Here is a tiny trained network, its code and every weight. The questions are about switching its units off for an input and a class, where a switched-off unit gives its printed mean instead of its output.

import numpy as np


def w(rows, s, z=0):
    codes = np.array(rows[::2]) - 128.0
    scale = np.full(codes.shape[1], s)
    scale[-1] = z or s
    return codes * scale


def f(y):
    return y / 2 * (1 + np.tanh(0.7978845608 * (y + 0.044715 * y**3)))


def log_softmax(a):
    a = a - a.max(-1, keepdims=True)
    return a - np.log(np.exp(a).sum(-1, keepdims=True))


def net(x, mask):
    res = np.array(x, float).reshape(1, 3) / 4 @ E
    y = f(res @ A[0][:, :-1].T + A[0][:, -1])
    res = res + np.where(mask, y, B[0][:, -1]) @ B[0][:, :-1]
    return log_softmax(res[-1] @ U[:, :-1].T + U[:, -1])


A, B = {}, {}
E = w([
[111,213,239,120],'x0',
[183,93,207,117],'x1',
[142,118,140,254],'x2',
],0.0093)
A[0] = w([
[207,79,196,108,33],'neuron 1',
[122,246,194,110,4],'neuron 2',
[87,132,131,60,31],'neuron 3',
[90,172,185,118,17],'neuron 4',
[159,106,100,58,95],'neuron 5',
[223,99,138,106,147],'neuron 6',
[93,101,157,27,23],'neuron 7',
[5,176,85,160,239],'neuron 8',
],0.012,0.002)
B[0] = w([
[167,215,124,2,211],'neuron 1',
[41,126,54,150,254],'neuron 2',
[218,90,201,202,182],'neuron 3',
[34,99,90,154,191],'neuron 4',
[103,36,137,188,196],'neuron 5',
[120,181,39,102,191],'neuron 6',
[175,44,176,172,218],'neuron 7',
[233,191,175,62,235],'neuron 8',
],0.0072,0.0067)
U = w([
[203,237,139,5,115],'0',
[46,129,74,113,178],'1',
[188,127,239,185,1],'2',
],0.011,0.00064)

Each question gives the input, the list of numbers given to net, and the class t.
The units are the neurons (one row each of A and B). Each row of codes is followed by its name. A weight is (code - 128) times the scale printed after its matrix; where a second scale follows, it is the last column's (A, B and U).
mask holds one flag per neuron, in row order. A switched-off neuron (its flag False) gives its mean, the last column of its row in B, instead of its output. The means were averaged over made-up inputs and are rounded, as every weight is.
A unit's drop is (log p(t) with every unit on - log p(t) with that unit switched off) / (log p(t) with every unit on - log p(t) with every unit switched off).
The circuit of an input: a set's keep is (log p(t) with only the set's units on - log p(t) with every unit switched off) / (log p(t) with every unit on - log p(t) with every unit switched off). Starting from all 8 units, units are removed one at a time, each time the one whose removal leaves the highest keep (on an exact tie, the one counted first), for as long as the keep stays at least 0.8.
units of the circuit, in order: the units of the circuit, biggest drop first
unit that matters most: the unit with the biggest drop
k most important neurons: the k neurons with the biggest drops, biggest first
drop when u is switched off: that unit's drop, to one decimal
input [-5,-5,8], class 2: units of the circuit, in order => [neuron 8; neuron 2]
input [-1,3,-5], class 2: unit that matters most => neuron 7
input [5,3,-1], class 1: 3 most important neurons => [neuron 2; neuron 8; neuron 4]
input [6,0,3], class 1: units of the circuit, in order => [neuron 2; neuron 4]
input [2,4,1], class 0: units of the circuit, in order => [neuron 1; neuron 5]
input [6,-1,-8], class 2: units of the circuit, in order => [neuron 3; neuron 7]
input [8,-8,6], class 0: 2 most important neurons => [neuron 8; neuron 5]
input [-1,4,-6], class 2: units of the circuit, in order => [neuron 7; neuron 5]
input [-1,4,-7], class 2: 2 most important neurons => [neuron 7; neuron 5]
input [8,-6,1], class 1: 3 most important neurons => [neuron 2; neuron 4; neuron 1]
input [6,-4,-2], class 1: 3 most important neurons => [neuron 2; neuron 4; neuron 1]
input [6,4,-4], class 1: 3 most important neurons => [neuron 2; neuron 4; neuron 8]
input [1,8,4], class 0: drop when neuron 1 is switched off => 0.2
input [-3,-7,7], class 0: unit that matters most => neuron 8
input [7,5,3], class 1: drop when neuron 4 is switched off => 0.2
input [-5,4,-8], class 2: drop when neuron 3 is switched off => 0.1
input [-1,0,-7], class 2: drop when neuron 8 is switched off => 0.0
